How the points are linked:
zer v gab
zer n dup
zer o fef
dom v bim
dom n lor
dom o nar
fom v nef
fom n gon
fom o lor
bug v nek
bug n biz
bug o beg
vid v puz
vid n dag
vid o gad
zop v fot
zop n nog
zop o kon
ziz v tun
ziz n sak
ziz o zim
pas v dab
pas n dit
pas o mem
dil v kip
dil n vid
dil o bef
fas v zis
fas n bap
fas o ziz
zun v veb
zun n dap
zun o gom
gol v nez
gol n lel
gol o sif
lor v let
lor n dip
lor o nat
fot v duz
fot n ziz
fot o ras
kal v dar
kal n pok
kal o pem
pek v bif
pek n gol
pek o sul
bif v sif
bif n nez
bif o rif
nef v dip
nef n kon
nef o let
ged v biv
ged n bez
ged o zet
bim v nat
bim n let
bim o gol
dar v zop
dar n beg
dar o gon
duz v zim
duz n tun
duz o pur
vev v vid
vev n ves
vev o kip
zim v rar
zim n moz
zim o kal
bef v fuz
bef n gad
bef o bug
zet v kup
zet n zun
zet o tel
maf v pek
maf n nar
maf o dap
fuz v biz
fuz n naf
fuz o nek
sul v rif
sul n sif
sul o peg
peg v meb
peg n ket
peg o ged
vef v vev
vef n sil
vef o dil
ket v beb
ket n som
ket o bez
buk v sil
buk n mas
buk o vev
nid v kig
nid n zul
nid o som
nuf v nar
nuf n bim
nuf o pek
let v pas
let n nor
let o lel
zem v dup
zem n zot
zem o gab
sak v bef
sak n kip
sak o moz
kon v ras
kon n duz
kon o nor
biz v zug
biz n fef
biz o fas
rus v zot
rus n zom
rus o dup
faz v fom
faz n pem
faz o mim
nek v fas
nek n zug
nek o nog
bez v reb
bez n maf
bez o zun
vup v ged
vup n meb
vup o tas
sil v ves
sil n mam
sil o vid
nor v dit
nor n pur
nor o dab
puz v zer
puz n zem
puz o naf
ras v pur
ras n zim
ras o dit
gom v zom
gom n rek
gom o zot
biv v zun
biv n reb
biv o kup
zol v mas
zol n tas
zol o sil
dup v zol
dup n fum
dup o buk
tel v rus
tel n gom
tel o zem
kip v gad
kip n puz
kip o fuz
zis v sak
zis n dil
zis o tun
gab v buk
gab n zol
gab o vef
lel v mem
lel n dab
lel o nid
zot v fum
zot n vup
zot o zol
naf v fef
naf n gab
naf o zug
moz v bug
moz n fuz
moz o pok
pok v beg
pok n nek
pok o zop
nar v gol
nar n nat
nar o bif
zug v bap
zug n vef
zug o zis
kup v gom
kup n veb
kup o rus
gon v kon
gon n fot
gon o dip
rek v peg
rek n rif
rek o vup
ves v dag
ves n tel
ves o puz
sif v dur
sif n nid
sif o ket
mim v lor
mim n nef
mim o bim
dag v zem
dag n rus
dag o zer
zom v vup
zom n peg
zom o fum
mas v mam
mas n zet
mas o ves
som v nuf
som n dom
som o maf
pur v kal
pur n rar
pur o kes
zul v mim
zul n fom
zul o dom
pem v gon
pem n zop
pem o nef
dip v nor
dip n ras
dip o pas
tas v zet
tas n biv
tas o mam
mam v tel
mam n kup
mam o dag
rar v pok
rar n bug
rar o dar
kes v pem
kes n dar
kes o fom
fum v tas
fum n ged
fum o mas
dap v sul
dap n bif
dap o rek
beb v maf
beb n nuf
beb o reb
nog v ziz
nog n zis
nog o duz
dit v kes
dit n kal
dit o faz
fef v vef
fef n buk
fef o bap
nez v nid
nez n mem
nez o dur
kig v dom
kig n mim
kig o nuf
nat v lel
nat n pas
nat o nez
tun v moz
tun n bef
tun o rar
meb v bez
meb n beb
meb o biv
beg v nog
beg n fas
beg o fot
dab v faz
dab n kes
dab o zul
bap v dil
bap n vev
bap o sak
mem v zul
mem n faz
mem o kig
gad v naf
gad n zer
gad o biz
rif v ket
rif n dur
rif o meb
veb v rek
veb n sul
veb o zom
reb v dap
reb n pek
reb o veb
dur v som
dur n kig
dur o beb

In the rows, 67 means zero.

The rows follow the links: the fewer symbols apart two points are, the more alike their rows tend to be.

Each row is also shifted at random along 8 hidden directions that mean nothing.

Some points, each with a row of numbers:
bef: 50 60 60 73 62 70 62 63 63 69 74 69 69 69 63 70 58 72 69 73 65 74 78 75 68 61 74 66 65 64 67 70 59 70 75 69 75 74 71 63 74 61 71 68 70 66 73 63
nek: 69 59 58 72 59 68 72 75 63 68 70 70 66 65 67 68 61 75 71 69 68 75 81 74 73 57 75 66 70 64 70 73 58 69 74 70 77 73 76 55 71 65 66 70 74 62 80 68
fef: 69 64 65 66 65 69 95 72 61 60 78 71 72 78 77 58 50 63 74 74 70 68 69 56 57 73 79 77 63 82 44 65 65 71 67 74 68 71 66 68 80 54 55 51 53 75 49 68
biz: 40 82 61 77 73 71 58 68 57 56 76 81 58 56 83 98 69 60 61 72 64 70 66 61 72 76 78 77 57 74 65 80 59 62 75 76 52 76 51 74 74 78 75 63 77 74 69 75
ged: 84 72 69 67 68 68 43 70 74 73 64 66 64 55 64 73 69 58 59 64 74 68 66 60 62 65 61 73 61 67 77 59 76 60 65 68 71 66 77 71 70 79 62 65 70 74 63 58
mas: 58 60 64 65 66 78 50 76 70 67 65 61 72 54 73 77 63 59 63 67 76 72 77 65 66 57 73 73 59 60 60 71 69 59 72 77 65 64 62 72 72 73 72 65 65 78 64 60
zun: 59 72 72 71 77 55 66 67 76 69 67 65 59 68 56 67 78 58 60 62 75 67 61 63 60 65 60 63 60 75 88 57 76 64 67 61 73 66 80 63 71 73 54 72 58 76 59 51
sul: 87 67 69 57 61 67 54 93 71 74 59 71 72 53 69 56 66 68 63 65 77 70 68 49 69 64 58 83 68 61 66 62 79 61 59 66 70 65 76 57 68 74 50 66 69 70 69 67
nid: 65 70 74 60 66 65 74 79 70 67 66 75 59 59 72 60 65 64 62 62 66 62 58 42 73 76 60 82 73 64 59 66 71 65 69 69 63 63 64 60 64 75 47 69 56 70 58 64
vid: 62 61 69 69 78 66 58 55 61 67 78 64 70 76 66 65 71 64 69 74 67 71 66 68 63 66 77 60 56 69 61 64 62 68 67 69 64 71 60 73 77 55 70 67 58 73 56 59
gom: 80 53 65 61 79 65 62 86 74 66 59 60 74 62 65 59 77 66 63 59 85 75 78 59 72 49 68 68 63 55 66 68 72 62 69 70 65 63 62 56 70 64 56 79 50 74 63 50
beg: 83 63 59 74 58 71 72 54 67 68 72 70 65 76 61 67 51 75 73 68 62 67 75 72 63 69 70 69 74 71 65 65 59 75 74 68 79 73 77 69 67 60 67 63 67 58 67 64
zug: 49 65 64 70 67 66 38 65 56 74 72 69 72 67 66 63 74 73 72 77 65 75 72 74 69 63 75 62 61 65 70 62 61 66 58 66 71 76 76 67 77 60 71 67 83 64 80 73
duz: 52 70 57 74 53 69 96 68 68 61 68 75 62 76 70 64 46 71 76 65 67 63 72 61 58 78 71 80 79 84 60 63 66 74 66 72 79 72 83 68 68 64 53 53 68 62 63 75
nar: 82 73 79 62 76 54 83 69 67 68 67 68 66 74 64 54 80 69 65 67 63 63 53 64 71 72 58 59 69 68 73 65 72 70 61 56 61 63 63 58 63 64 61 74 60 65 64 69
beb: 95 86 80 67 72 54 69 60 68 71 70 71 62 72 62 64 77 62 62 70 63 61 47 64 60 80 54 63 63 80 83 57 77 68 56 55 65 67 75 69 67 72 62 64 70 69 61 71
dar: 83 70 61 72 67 60 66 70 63 66 65 74 55 70 70 58 76 72 76 60 67 65 67 58 70 74 71 70 78 76 73 58 63 68 57 69 75 74 85 65 65 70 49 67 78 57 75 76
sak: 56 70 59 72 69 71 80 65 60 57 75 75 73 76 75 75 56 70 70 74 66 69 71 65 66 74 76 75 64 74 51 76 61 72 71 72 59 75 52 70 74 54 72 59 62 68 60 72
vup: 40 73 62 61 68 67 83 99 69 59 53 63 83 62 79 69 74 66 68 68 84 72 72 73 67 60 66 70 63 73 68 75 81 60 53 67 57 64 63 62 69 68 73 61 76 75 77 85
mem: 68 61 74 61 60 67 79 64 70 73 64 63 69 70 62 54 64 73 70 66 60 62 64 71 71 66 61 62 77 59 65 67 67 71 68 63 71 60 68 63 58 66 67 72 64 60 70 68
pas: 46 61 71 64 66 60 85 68 67 70 60 61 66 76 62 48 79 76 75 63 63 64 64 79 74 63 64 52 79 64 74 65 66 71 60 60 72 62 75 59 58 64 65 76 70 57 79 75
ras: 79 70 62 71 66 74 56 48 66 64 65 68 66 73 66 75 65 73 71 64 59 62 65 71 68 77 67 68 75 66 63 69 60 72 69 69 63 70 60 81 58 65 79 66 72 56 69 72
nef: 78 62 67 65 67 72 49 59 67 71 60 64 65 64 65 66 75 74 70 62 59 64 67 72 77 66 65 62 77 53 67 70 61 68 68 68 64 64 61 72 55 70 76 77 74 55 78 71
bim: 43 77 77 70 66 63 76 52 70 70 70 67 56 66 61 77 71 63 61 67 54 59 54 77 69 75 57 57 69 67 82 70 67 68 75 59 65 61 65 69 59 80 77 73 71 66 69 68
maf: 39 73 70 62 67 75 53 66 73 67 65 72 78 64 65 73 54 67 57 72 68 63 60 51 64 79 54 86 65 60 53 69 77 67 69 66 54 65 48 74 66 63 71 63 53 73 52 60
rus: 32 69 67 65 79 62 42 75 63 69 58 56 80 66 68 66 97 67 69 72 77 74 68 88 69 56 69 48 56 66 82 66 74 59 46 62 59 67 67 71 71 65 85 72 86 71 85 79
faz: 49 61 67 63 60 68 66 68 68 71 60 65 67 69 65 52 69 74 74 64 63 63 66 67 71 69 64 66 80 62 64 62 66 69 60 67 72 64 75 67 59 66 63 70 72 58 75 74
dag: 56 68 69 69 68 68 63 67 64 68 70 60 69 64 71 73 73 59 68 72 69 71 69 81 63 60 75 56 56 73 74 67 68 62 62 69 69 66 72 72 73 72 78 62 78 75 72 72
mim: 85 72 76 63 62 60 78 66 64 73 63 65 62 70 67 53 79 71 74 66 57 61 56 77 71 71 62 54 76 70 77 62 68 69 55 59 71 62 79 65 58 73 68 69 83 57 80 85
tun: 72 67 62 81 59 71 57 41 69 72 79 72 55 68 54 83 51 68 64 68 57 67 73 74 62 68 69 67 68 68 77 65 56 73 87 68 82 74 79 71 69 71 70 67 68 63 65 52
zop: 94 74 65 79 74 63 66 40 68 63 75 74 47 76 61 77 69 66 67 59 59 60 60 60 65 81 69 67 72 76 75 61 58 73 76 69 71 74 70 76 64 70 59 69 61 60 57 57
sif: 83 79 74 59 74 68 48 73 66 66 63 74 71 58 74 74 75 66 58 69 65 64 54 53 74 78 57 78 64 60 62 73 74 63 62 64 47 65 46 71 63 72 71 69 68 69 65 74

Start here and follow the symbols in turn, left to right. Where do you end up?
Answers are names.
90 69 69 72 68 63 63 58 58 71 79 68 62 69 67 68 71 64 70 74 61 72 66 76 64 65 77 56 58 75 74 63 60 68 66 66 74 73 77 68 76 67 69 64 77 68 70 69
n n v o -> sil
75 68 60 72 62 71 75 59 67 63 64 68 64 72 67 73 63 74 73 63 62 64 71 75 70 70 69 66 77 68 67 72 60 72 71 69 69 69 67 71 60 66 74 67 73 57 74 74
o v n o v -> pur
74 70 71 64 65 69 57 67 68 70 64 71 54 55 72 70 73 65 64 60 59 61 60 57 76 73 64 72 75 59 68 68 64 64 70 70 64 63 65 69 58 83 62 72 73 63 71 70
o o n n n o n -> kon
74 63 69 60 65 67 59 76 72 74 57 58 87 70 59 54 70 74 69 71 76 72 71 80 62 57 58 61 65 63 72 62 79 67 54 59 70 64 73 65 67 57 76 67 71 66 73 70
n o o v v o v -> zom
54 77 60 79 66 64 84 65 62 59 74 77 56 70 71 82 63 67 68 68 64 68 69 70 67 73 74 69 67 81 74 73 60 70 73 70 69 75 70 65 71 70 66 64 74 66 71 73
n n v n n -> mas
69 68 74 57 62 67 87 78 68 68 63 68 76 69 69 55 62 72 67 70 65 64 61 65 70 70 58 71 73 64 58 71 74 70 63 62 62 61 60 60 62 63 67 66 63 65 66 76
o v v v n v v -> lel
91 68 63 65 57 69 63 69 62 70 57 66 70 69 71 56 73 78 80 65 63 65 68 76 71 70 68 63 80 68 68 64 64 69 51 66 72 68 79 71 58 66 72 64 91 51 87 91
n n n n n o -> naf
59 63 60 74 57 78 62 46 72 68 67 68 64 73 59 72 48 72 70 64 60 62 72 67 62 75 66 74 78 65 60 64 61 74 77 72 75 69 71 79 61 64 71 63 63 58 62 61
v v n n v v v -> bef
69 64 74 55 72 61 82 82 67 67 60 66 80 73 66 49 75 76 68 69 69 67 62 66 75 65 59 65 71 59 61 72 73 70 60 59 58 62 54 55 62 56 66 75 58 64 69 73
n n n o v n v o -> dip
75 61 68 64 65 59 56 83 55 76 69 63 69 64 72 47 83 69 77 74 71 77 72 76 69 54 79 54 61 71 76 58 65 62 48 65 79 71 91 57 78 66 59 67 89 67 86 80
v o o v v v -> dil
44 71 73 65 55 69 53 70 75 79 65 70 66 56 58 66 56 65 58 69 66 66 64 60 63 69 52 77 68 62 75 60 77 65 69 62 76 63 80 63 67 78 61 66 69 71 67 60
o v o n n o v o -> rif
73 56 65 58 71 74 73 82 69 60 58 68 66 58 77 66 70 72 65 57 68 66 71 52 85 63 68 77 78 47 49 82 62 65 78 76 54 61 43 59 56 70 63 80 54 63 68 65
v o o v n n v -> nor
84 74 77 60 65 66 61 65 68 73 65 68 72 64 64 65 70 69 62 71 60 64 56 69 69 71 55 66 67 61 70 68 73 68 64 58 61 63 61 67 61 69 75 69 71 65 69 72
v v v o o n o -> maf
51 68 64 65 67 69 48 77 55 68 69 67 77 62 79 67 75 68 73 78 69 75 71 74 69 64 78 64 58 68 62 69 65 62 53 70 62 72 67 71 76 64 76 61 87 70 81 85
v n v v n n -> vup
